Each row has a name. Each question is about the rows just above it.

[ 65 119 167 114 135 164 165 109 130 188]  K_420
[128 108 117 144 104 101  87  82 125  76]  K_608
[ 86 130  92 132 126 125 102 169 143  81]  K_827
[119  65 122 138 138 112 142 124 164 173]  K_854
[ 98 152 101 129 119 132  97 156 125  66]  K_648
[119 135 126 156 133  74 130  74 103 155]  K_613
[117 116 166 105  92 183 107  82 144  90]  K_838
The next 2 entries after [119 132]: | [ 97 156]
Give the next 2 entries after [119  65]. | [122 138]

[ 99  56 143 149] = K_119
[123  89 149 112] = K_154
[120 107 136 128] = K_773
[115  83 120 126] = K_811
[131 124 138 132] = K_368
[135 103 128 138] = K_517
[144  94 126 134] = K_468
[131 107 116 126] = K_611
[121  98 114 137] = K_704
[121  97 124 143] = K_217
Whose row is [ 99  56 143 149]? | K_119
[115  83 120 126] is in which row? | K_811
Whose row is [121  98 114 137]? | K_704
The row with [131 124 138 132] is | K_368

[68 66 67 69 63] : K_945
[ 64 192 194 194 194] : K_749
[192  61  64  69  75] : K_172
[192  70  66  65  62] : K_350
[ 60 194 194 196 191] : K_629
[194  62  62  69  72] : K_549
[196  66  63  64  60] : K_855
[ 62 193 195 195 194] : K_649
[193  62  62  71  73] : K_226
[191  69  64  66  63] : K_129
[ 63 192 193 192 195] : K_234
[195  62  64  70  75] : K_25
The next 2 entries after [70 66]: | [65 62]

[142 141 125 123 135 128 130 128 127 136 133 133 127 129 153 129 135 137
 126 128 127 136 115 131 127 130 108 127 128] = K_760
[124 132 128 130 123 123 172 122 128 108 127 131 134 136 120 147 125 152
 125 132 130 146 118 108 140 115 119 117 128] = K_925
[126 140 129 124 119 132 151 135 128 141 150 144 124 132 193 146 117 140
 132 112 128 136 151  98 135 130 160 123 128] = K_171
[144 112 128 132 132 128 116 127 126 160 122 122 129 136 111 130 130 156
 127 136 127 150 127 132 123 138 132 128 128] = K_187
[131 142 132 116 116 143 149 152 129 131 118 124 117 126 101 177 114 132
 129 130 135 129 126  92 155 134 130 120 129] = K_84
[132  97 128 130 123 123 172 122 128 108 118 124 117 136 120 114 123 159
 126 126 125 149 113 121 118 121 108 139 129] = K_893
[132  97 128 130 123 123 172 122 128 108 127 131 134 136 120 114 120 107
 125 122 125 113 104  95 115 139  94 133 128] = K_14
[129 135 131 145 122 120 143 115 130 115 127 126 142 128 124 111 122 117
 134 135 126 122 147 121 115 125 144 140 128] = K_931
The next 2 entries after [172 122 128 108 118 124 117 136 120 114]: | [123 159]
Give the next 2 entries after [127 132]. | [123 138]
The row with [131 142 132 116 116 143 149 152 129 131 118 124 117 126 101 177 114 132
 129 130 135 129 126  92 155 134 130 120 129] is | K_84
The next 2 entries after [132 112]: | [128 136]

[ 69 167 129 158 141 176 101] -> K_422
[129 158 167  69 140 151  97] -> K_332
[ 59 159 140 141 158 176  95] -> K_287
What are the next 2 entries after [159 140 141 158]? | [176  95]
What are the next 2 entries after [158 141]? | [176 101]
Give the next 2 entries after [ 69 167 129 158]. | [141 176]
What are the next 2 entries after [ 59 159]? | [140 141]
What are the next 2 entries after [129 158 167  69]? | [140 151]
The next 2 entries after [141 158]: | [176  95]

[156 125 130 130 131 128 111 128 130 133 128 132 169 143 129 124 148 120
 132 141 126 124 122 133 126 131 133 138 132 136 127 101 130 153 123 133
 177 135 127 143 124 130 128 117 128 140 128 167 120 126] : K_628
[125 135 145 118 144 148 147 128 130 133 128 132 169 143 129 124 148 120
 132 141 126 124 127 133 126 131 123 154 132 109 121 178 130 111 131 133
 128 126 127 156 125 130 128 131 128 111 135 138 120 126] : K_697
[125 135 145 118 144 148 147 128 130 133 128 132 169 143 129 124 148 120
 132 141 126 124 122 133 126 131 123 154 132 109 121 178 130 111 131 133
 128 126 127 156 125 130 128 131 128 111 135 138 120 126] : K_362
Whose row is [125 135 145 118 144 148 147 128 130 133 128 132 169 143 129 124 148 120
 132 141 126 124 122 133 126 131 123 154 132 109 121 178 130 111 131 133
 128 126 127 156 125 130 128 131 128 111 135 138 120 126]? | K_362
The row with [125 135 145 118 144 148 147 128 130 133 128 132 169 143 129 124 148 120
 132 141 126 124 127 133 126 131 123 154 132 109 121 178 130 111 131 133
 128 126 127 156 125 130 128 131 128 111 135 138 120 126] is | K_697

[114 113 115 160 138 132 139  94] -> K_580
[114 113 131 155 175 125 135 117] -> K_730
[123 135 118 151 137 126 123  89] -> K_423
[115  86 133 120 169 116 104  93] -> K_52
[113 131 156 175 125 126 124 162] -> K_942
The row with [114 113 115 160 138 132 139  94] is | K_580
Give the next 2 entries after [113 131 155 175 125]. | [135 117]

[115 125 105 179 119 201 125 128 104] = K_207
[155 133  92 129 130 157 142 128 152] = K_145
[125 115 105 129  92 140 124 132 119] = K_602
The next 2 entries after [105 129  92]: | [140 124]
The next 2 entries after [115 125 105]: | [179 119]
The next 2 entries after [125 105 179 119 201]: | [125 128]

[127 126 124 111 131 131 141]  K_836
[123 129 129 122 143 139 123]  K_483
[129 124 125 129  67 129 132]  K_560
[128 127 128 129 127 128 128]  K_643
[127 129 129 127 126 127 132]  K_173
[126  67 125 126 124 129 131]  K_505
[126 129 127 118 131 130 138]  K_400
[128 128 128 128 130 129 130]  K_718
What are the next 2 entries after [118 131]? | [130 138]
Whose row is [123 129 129 122 143 139 123]? | K_483
The row with [127 129 129 127 126 127 132] is | K_173
What are the next 2 entries after [129  67]? | [129 132]

[ 96 101 104 134 127 154 134 160 117 144 123  97 136 127 124 142 103] = K_970
[137 140 152  88 128 113 183  97 101 104 134 127 154 146 115 136 104] = K_929
[137 140 152 154 146 104 113 134  97 128 115 101  88 127 183 155 131] = K_308
[137 140 152  88 128 113 183  97 101 104 138 139 142 110 118 131 150] = K_566
The next 2 entries after [ 88 128 113 183  97 101 104 134 127 154 146 115]: | [136 104]
Give the next 2 entries after [115 101  88]. | [127 183]
What are the next 2 entries after [ 97 101 104 134 127 154]? | [146 115]
What are the next 2 entries after [154 134 160 117 144 123  97 136]? | [127 124]
Give the next 2 entries after [152 154 146 104 113 134  97]. | [128 115]
[137 140 152  88 128 113 183  97 101 104 134 127 154 146 115 136 104] is in which row? | K_929

[162  96 157 150 123 172 156 106]  K_642
[162  96 157 150 123 172 156 162]  K_307
[162 168 134 145 136 110 111 110]  K_757
[180 136 145 151 129 123 131 142]  K_781
[162 168 145 134 107 133  97  52]  K_245
Give the next 2 entries after [180 136]. | [145 151]
Which row holds [162  96 157 150 123 172 156 106]? | K_642
Where do [162 168 145 134 107 133  97  52] appear? | K_245
Give the next 2 entries after [136 110]. | [111 110]
The next 2 entries after [134 145 136]: | [110 111]
What are the next 2 entries after [168 145 134]? | [107 133]

[126 111 161 104 118 125 126 147 127]  K_155
[150 132 123 150 138 132 124 139 114]  K_744
[112 126 122 106 120  93  95 127 117]  K_881
[127 137 141 142 143  94 113 116 134]  K_99
[140 141 133 138 150 112 144 101 112]  K_411
[140 141 133 138 150 112 136 101 112]  K_158
Whose row is [140 141 133 138 150 112 144 101 112]? | K_411
Give the next 2 entries after [132 123 150]. | [138 132]
The next 2 entries after [126 122]: | [106 120]
Give the next 2 entries after [137 141 142 143  94 113]. | [116 134]

[ 97  90  65 164  99  94 162  95 181 126]  K_387
[ 66 201 101 116 172 158 164 152  97 127]  K_595
[197 110 151  94 162 164  99 171 164 112]  K_285
[197  99 164 162 151  94 110 108 131 144]  K_808
[166 140 121 103 146  99 107 125 111 160]  K_994
[158 140 133 137 143 118 122 116 122 154]  K_153
[158 140 133 137 143  88  88 158 123 130]  K_433
What are the next 2 entries after [164  99  94 162]? | [ 95 181]
What are the next 2 entries after [197 110 151  94 162 164  99]? | [171 164]

[ 95 120 145 137 115 114 102 109 130 122 133 110 118 170 132  98 129 131
 122 133 128 160 159 113 125 108 127] = K_553
[122 119 114 140 122 142 154  96 138 141 118 125 147 133 131 134 126  91
 124 112 124 172 161 119 155 145 111] = K_783
[126 116 138 105 129  53 123  63 118 138 141 149 115 123 134 104 124 130
 155 133 128 125 126 131 123 145 130] = K_900
Give the next 2 entries after [ 53 123  63 118]. | [138 141]
The next 2 entries after [118 138 141]: | [149 115]
The next 2 entries after [140 122 142 154  96]: | [138 141]
What are the next 2 entries after [141 149 115 123 134]? | [104 124]
Give the next 2 entries after [137 115 114]. | [102 109]

[109 127 144 103 128 114 128 135 114 125  73 127 129 130] = K_49
[ 94 130 111 155 128 152 129 115 125 134 153 140 129 138] = K_902
[109 127 144  85 128 114 128 114 125 135  73 127 129 130] = K_843
[118 132  90 151 127 127 126 120 128 127 133 129 127 139] = K_189
[109 127 144 103 128 114 128 114 125 135 157 141 130 123] = K_713
Give the next 2 entries after [ 94 130 111 155 128]. | [152 129]
The next 2 entries after [128 135]: | [114 125]
Give the next 2 entries after [129 115 125 134]. | [153 140]
Give the next 2 entries after [135  73]. | [127 129]
Which row holds [109 127 144 103 128 114 128 114 125 135 157 141 130 123]? | K_713

[135 164 156 157 125 107 148 149 147 102 154 101 114 125 159] -> K_95
[148 149 102 156 164 154 135 127 147 107 157 130 110 123  91] -> K_405
[154 161 138 131 153 127 160 147 133 141 153 116 110 139 177] -> K_550
[135 164 156 157 127 107 148 149 147 102 154 101 114 125 159] -> K_258
What are the next 2 entries after [164 156 157 127 107 148]? | [149 147]
Give the next 2 entries after [135 164 156 157 127 107 148 149 147 102 154]. | [101 114]

[136 132 183  85 115 160 130 137 138  53 121  75 161 120 134 191 106 113
 118 152  60 141  73  94 125 109 121 143 156 149 128 159 111 145 117 132
 147 102 116 134 112] : K_960
[109 121 143 156 149 128 160 111 145 117 132 147 161 120 134 191 106 113
 118 152  60 141  73 166 143 111 122  75  71  68 118 158 132 151 140 126
  69 114 113  62 118] : K_794
[136 132 183  85 115 160 130 137 137  53 121  75 161 120 123 191 106 113
 118 152  60 141  73  94 125 130 121 143 156 149 128 159 111 145 117 132
 147 102 116 134 112] : K_104
Give the next 2 entries after [109 121 143 156 149 128 159 111 145 117 132 147]. | [102 116]
Give the next 2 entries after [166 143 111 122  75  71  68 118 158 132]. | [151 140]
Whose row is [136 132 183  85 115 160 130 137 138  53 121  75 161 120 134 191 106 113
 118 152  60 141  73  94 125 109 121 143 156 149 128 159 111 145 117 132
 147 102 116 134 112]? | K_960
What are the next 2 entries after [137 137  53 121  75 161 120 123 191 106]? | [113 118]
Whose row is [136 132 183  85 115 160 130 137 137  53 121  75 161 120 123 191 106 113
 118 152  60 141  73  94 125 130 121 143 156 149 128 159 111 145 117 132
 147 102 116 134 112]? | K_104
Give the next 2 entries after [138  53]. | [121  75]

[104 145 154 137 113 117  99 105 159 126] -> K_385
[106 128 147 101 122 113 119 188 126 111] -> K_776
[119 113 119 188 127 140 121  83 102 124] -> K_795
[108 161  93 141 119 151 123  88 109 130] -> K_238
[150 140 156 158 134 113 126 133 146  93] -> K_130
[102 121 148 104 131 114 119 185 127 112] -> K_122
Give the next 2 entries after [ 93 141 119 151 123  88]. | [109 130]
The next 2 entries after [122 113 119 188]: | [126 111]
What are the next 2 entries after [141 119]? | [151 123]
The next 2 entries after [106 128 147]: | [101 122]
The next 2 entries after [119 113 119]: | [188 127]
What are the next 2 entries after [188 127 140 121  83]? | [102 124]

[102 179 182 126 140 110 111 122]  K_719
[175 115 101 142 131 137 144 126]  K_392
[119 165 140 134 127 130 113 123]  K_949
[101 161 131 125 131 141 140 139]  K_767
[117  99 101 142 132 121 145 118]  K_884
[162  96 117 119  99 127 108  99]  K_44
[152  93 162 115 136 124 137 132]  K_188
[ 84 148 120 121 129 129 132 127]  K_101
[ 96 162  99 117 119 111 125 121]  K_465
[175 115 101 142 131 137 144 127]  K_956
Whose row is [175 115 101 142 131 137 144 127]? | K_956
Give the next 2 entries after [ 96 162  99 117 119]. | [111 125]
What are the next 2 entries after [131 125 131]? | [141 140]
What are the next 2 entries after [121 129 129]? | [132 127]
The row with [175 115 101 142 131 137 144 126] is | K_392
Give the next 2 entries after [ 99 117]. | [119 111]

[126 131 142 110 148 128 100 116 132] : K_488
[ 59 125 122 110 148 134 143 142 147] : K_393
[124  99 119 127 115 139 119 129 151] : K_896
Give the next 2 entries after [127 115]. | [139 119]
Give the next 2 entries after [110 148 128]. | [100 116]
Give the next 2 entries after [126 131 142 110 148 128]. | [100 116]
Whose row is [ 59 125 122 110 148 134 143 142 147]? | K_393
What are the next 2 entries after [119 127]? | [115 139]

[102 197 165 106 110]  K_548
[102 197 165 117 169]  K_336
[102 197 165 123 169]  K_640
Whose row is [102 197 165 123 169]? | K_640
The row with [102 197 165 106 110] is | K_548

[59 86 85 85] : K_761
[108  88 117 107] : K_472
[107 107 109 129] : K_402
[141 158 181 177] : K_439
[141 149 147 147] : K_435
[ 93 106 118 140] : K_209
[171 157 151 158] : K_430
[69 72 77 63] : K_870
[125 147 145 144] : K_829
The row with [171 157 151 158] is | K_430
Whose row is [108  88 117 107]? | K_472
Where do [125 147 145 144] appear? | K_829
The row with [59 86 85 85] is | K_761
Whose row is [ 93 106 118 140]? | K_209

[130 169 107 124 126] -> K_55
[136 132 143 125 153] -> K_899
[110 137 134 128 122] -> K_529
[ 86 134 135 154  76] -> K_496
[ 79 132 145 121 146] -> K_645
[105 101 142 151 149] -> K_112
[116  86 133 121 143] -> K_131
[117  98 130 145 143] -> K_980
[ 99 155 120 122  99] -> K_77
[ 87 166 131 120 117] -> K_743
[152  52  99  90 153] -> K_974
The next 2 entries after [ 86 134]: | [135 154]
What are the next 2 entries after [ 86 133]? | [121 143]
The next 2 entries after [ 87 166]: | [131 120]
The next 2 entries after [ 98 130]: | [145 143]

[148 141 185 128 166 122  73 120 149 151]  K_299
[136  61 151  93 113 107 155 163 113 151]  K_518
[136  61 113  93 113 107 155 163 113 151]  K_525
[136  61 151  93 113 107 155 132 134 104]  K_59
[ 91 161 118 126 114 152  99  97  81  73]  K_726
[ 91 161 118 126 114 152  99  97 156 104]  K_211
Where do [ 91 161 118 126 114 152  99  97 156 104] appear? | K_211
Whose row is [136  61 151  93 113 107 155 163 113 151]? | K_518
Give the next 2 entries after [141 185 128 166]. | [122  73]

[ 90 163 177 152 112  85 178  99 172 148 107 120 132 172 117 139 119 159
 101 157 102 150 151 109 165  79 169  80 113  76 136 117 148 143 132 134
  98 137 175 153 129 178 173 108 151 130 127 112 146 179 142 129 104  92
 165  86 163 171] -> K_537
[ 81 113  77  97 179 156 179 131 127  95 144 110  79 153 179 118  80  84
 134 133  78 128 146 104 104 158 161 173 170  89 160 100  88 143 172  93
 132  75 173 142 148  99 144 115  78 181 148 113  92 170 161 137 144 122
 119  73 183 128] -> K_219
[116 151 131 147 120 152  80 136 161 119 118 158 104 156 132 125 172 105
 154 172 109 159  75  90 103  97  75 115  92  90 128 112  80 129 164 145
 128 117 136  75 141 122 172  87 114 132  92 170 104 101 147 101  83  88
 163  94  87 130] -> K_457
[170 173 183 142 178  74 157 167  91  98  74  90 157  91 155 163 108 100
 107 124 117 143  81 109 116 108 136 139 175  81 140  73 164  91 103 166
 122 148 159 133 117  83  76 124 158 110 114 118 182 152  81  79  84  96
  82  73 100 123] -> K_6
[129 169 102 143  86 100 140 129 120 153 131 166 137  96  88 141 122 146
 121 110 165 126 110 127 126  88 142 149 104 143  97 151 133  91 152 176
 125 108 123 124 116  93 141  78 107 121  75 182  87 176  83 174 100 159
 119  84 170 172] -> K_739
[180 162 137 166  95 146 141 146 130 150 107 126  78 149 112 121 170 134
 157  78 128 133 146 104 104 116 130 164 156 182  96 111  79 162 111 147
  96 106 166 152  74 137 171 141 120 149 143 108 121  89 150  77 148 110
 158  87 115  77] -> K_165
[170 173 183 142 178  74 157 167  91  98  74  90 157  91 155 151 108 100
 107 124 117 143  81 109 116 108 136 139 175  81 140  73 164  91 103 166
 122 148 159 133 117  83  76 124 158 110 114 118 182 152  81  79  84  96
  82  73 100 123] -> K_231
Where do [170 173 183 142 178  74 157 167  91  98  74  90 157  91 155 151 108 100
 107 124 117 143  81 109 116 108 136 139 175  81 140  73 164  91 103 166
 122 148 159 133 117  83  76 124 158 110 114 118 182 152  81  79  84  96
  82  73 100 123] appear? | K_231
What are the next 2 entries after [133  78 128 146 104 104]? | [158 161]
The next 2 entries after [172 117 139 119 159 101 157 102 150 151 109 165]: | [ 79 169]
Give the next 2 entries after [163 177 152 112  85 178  99 172]. | [148 107]
The next 2 entries after [104 101 147 101  83  88 163  94]: | [ 87 130]
Give the next 2 entries after [150 107 126  78 149 112 121 170]. | [134 157]
What are the next 2 entries after [144 115  78 181 148 113  92 170 161 137 144]? | [122 119]

[ 74  81 115 174 120 101 131  92 113  82  85 112 163 133  96 162  90 148
 149] -> K_342
[ 78 178  90 181 114 144  93 179 138  99 175  81 164 120  96 135 108  74
 145] -> K_395
[115 103  80 101 109 140 152 162 168  91 118 156  81 159 106 141 174 151
 102] -> K_53
[176 126 104 151 137  75 137 144  96 178 113 164  96 117 181 109 117 120
 151] -> K_229
[108 148  79 178 106 136 179 128 123 115 103  80 101 108 123 145 151 145
  78] -> K_371
[ 99 173 110 126  90 140  79 149 131  88 177  94 120 158  86  96 125  94
  81] -> K_618
[142 173  88 146 118 143 156 128 138 146 110 141 117 139  97 115  79 166
  90] -> K_236
[127 177  97 136 124 140 152 162 168  91 118 156  81 122 118 165  94 131
  77] -> K_477
[116  91 177 101 120 131 174 140 152 111 146 151 172 167  85 147 165 115
 115] -> K_13
What are the next 2 entries after [115 103  80 101 108]? | [123 145]
Give the next 2 entries after [101 120 131 174]. | [140 152]
The next 2 entries after [164 120  96]: | [135 108]
The next 2 entries after [ 91 118 156  81 122 118 165]: | [ 94 131]
What are the next 2 entries after [113  82  85 112 163]? | [133  96]
What are the next 2 entries after [181 114]? | [144  93]

[133 128 124 132 127 125 130 135 111 148 119 118 152  78 102 141 131 121
 126 143 128 107 141 133 104 148 158 110 124 150 103 147 119 124 139 121
 122 147 111 132 134 123] : K_419
[103 147 116 124 132 127 125 130 135 111 148 119 118 180 152 102 141 131
 121 126 132 143 107 141 133 123 104 158 110 124 150 103 147 119 124 139
 121 122 147 111 132 134] : K_139
[132 127 125 130 135 111 148 119 118 152 102 141 131  62 121 126 143 107
 141 133 132 104 158 110 124 146 150 103 147 119 124 139 121 122 147 111
 132 134 123 130 124 139] : K_90
[127 125 130 135 111 148 119 118 152 102 141 131 121 155 126 143 107 141
 133 104 133 158 110 124 150 139 103 147 119 124 139 121 122 147 111 132
 134 123 130 124 139 113] : K_953
[128 124 132 127 125 130 135 111 148 119 118 152 102 107 141 131 121 126
 143 107 129 141 133 104 158 152 110 124 150 103 147 119 124 139 121 122
 147 111 132 134 123 130] : K_444
[124 132 127 125 130 135 111 148 119 118 152 102 141 163 131 121 126 143
 107 141 124 133 104 158 110 138 124 150 103 147 119 124 139 121 122 147
 111 132 134 123 130 124] : K_653
[125 138 117 133 128 124 132 127 125 130 135 111 148 127 119 118 152 102
 141 131 127 121 126 143 107 137 141 133 104 158 110 124 150 103 147 119
 124 139 121 122 147 111] : K_469
[126 125 138 117 133 128 124 132 127 111 135 148 130 145 148 119 118 152
 102 141 130 131 121 126 143 135 107 141 133 104 158 110 124 150 103 147
 119 124 139 121 122 147] : K_476
[132 126 125 138 117 133 128 124 132 127 125 130 135  72 111 148 119 118
 152 102 128 141 131 121 126 158 143 107 141 133 104 158 110 124 150 103
 147 119 124 139 121 122] : K_551
[138 117 133 128 124 132 127 125 130 135 111 148 119  66 118 152 102 141
 131 121 129 126 143 107 141 168 133 104 158 110 124 150 103 147 119 124
 139 121 122 147 111 132] : K_8
What are the next 2 entries after [147 116 124 132]? | [127 125]
Where do [126 125 138 117 133 128 124 132 127 111 135 148 130 145 148 119 118 152
 102 141 130 131 121 126 143 135 107 141 133 104 158 110 124 150 103 147
 119 124 139 121 122 147] appear? | K_476
The row with [125 138 117 133 128 124 132 127 125 130 135 111 148 127 119 118 152 102
 141 131 127 121 126 143 107 137 141 133 104 158 110 124 150 103 147 119
 124 139 121 122 147 111] is | K_469
Which row holds [128 124 132 127 125 130 135 111 148 119 118 152 102 107 141 131 121 126
 143 107 129 141 133 104 158 152 110 124 150 103 147 119 124 139 121 122
 147 111 132 134 123 130]? | K_444

[119 134  78 114] : K_922
[114 102  58 133] : K_926
[120 125 128 132] : K_339
Whose row is [120 125 128 132]? | K_339
Whose row is [114 102  58 133]? | K_926

[150 105  58 128 141 189 110 120 105]  K_427
[134 115 170 105 109 113 127 115 130]  K_257
[135  96 170 109 160  93 107 123 107]  K_306
[134 115 170 105 109 113 127 130 140]  K_20
[128 122 109  91 131 123 120 121 135]  K_742
[107 152 140 160 135 156 123 151 103]  K_241
[141  96 117 128 127 177 117 129  79]  K_947
The row with [134 115 170 105 109 113 127 130 140] is | K_20
What are the next 2 entries after [ 96 117 128]? | [127 177]
What are the next 2 entries after [170 109]? | [160  93]

[159 121  90  89]  K_939
[110 115  85  98]  K_849
[195 113  92 104]  K_787
[195 113  90  90]  K_736
[110 148  85  98]  K_928
[192 111  92  97]  K_399
Whose row is [192 111  92  97]? | K_399
Which row holds [110 148  85  98]? | K_928

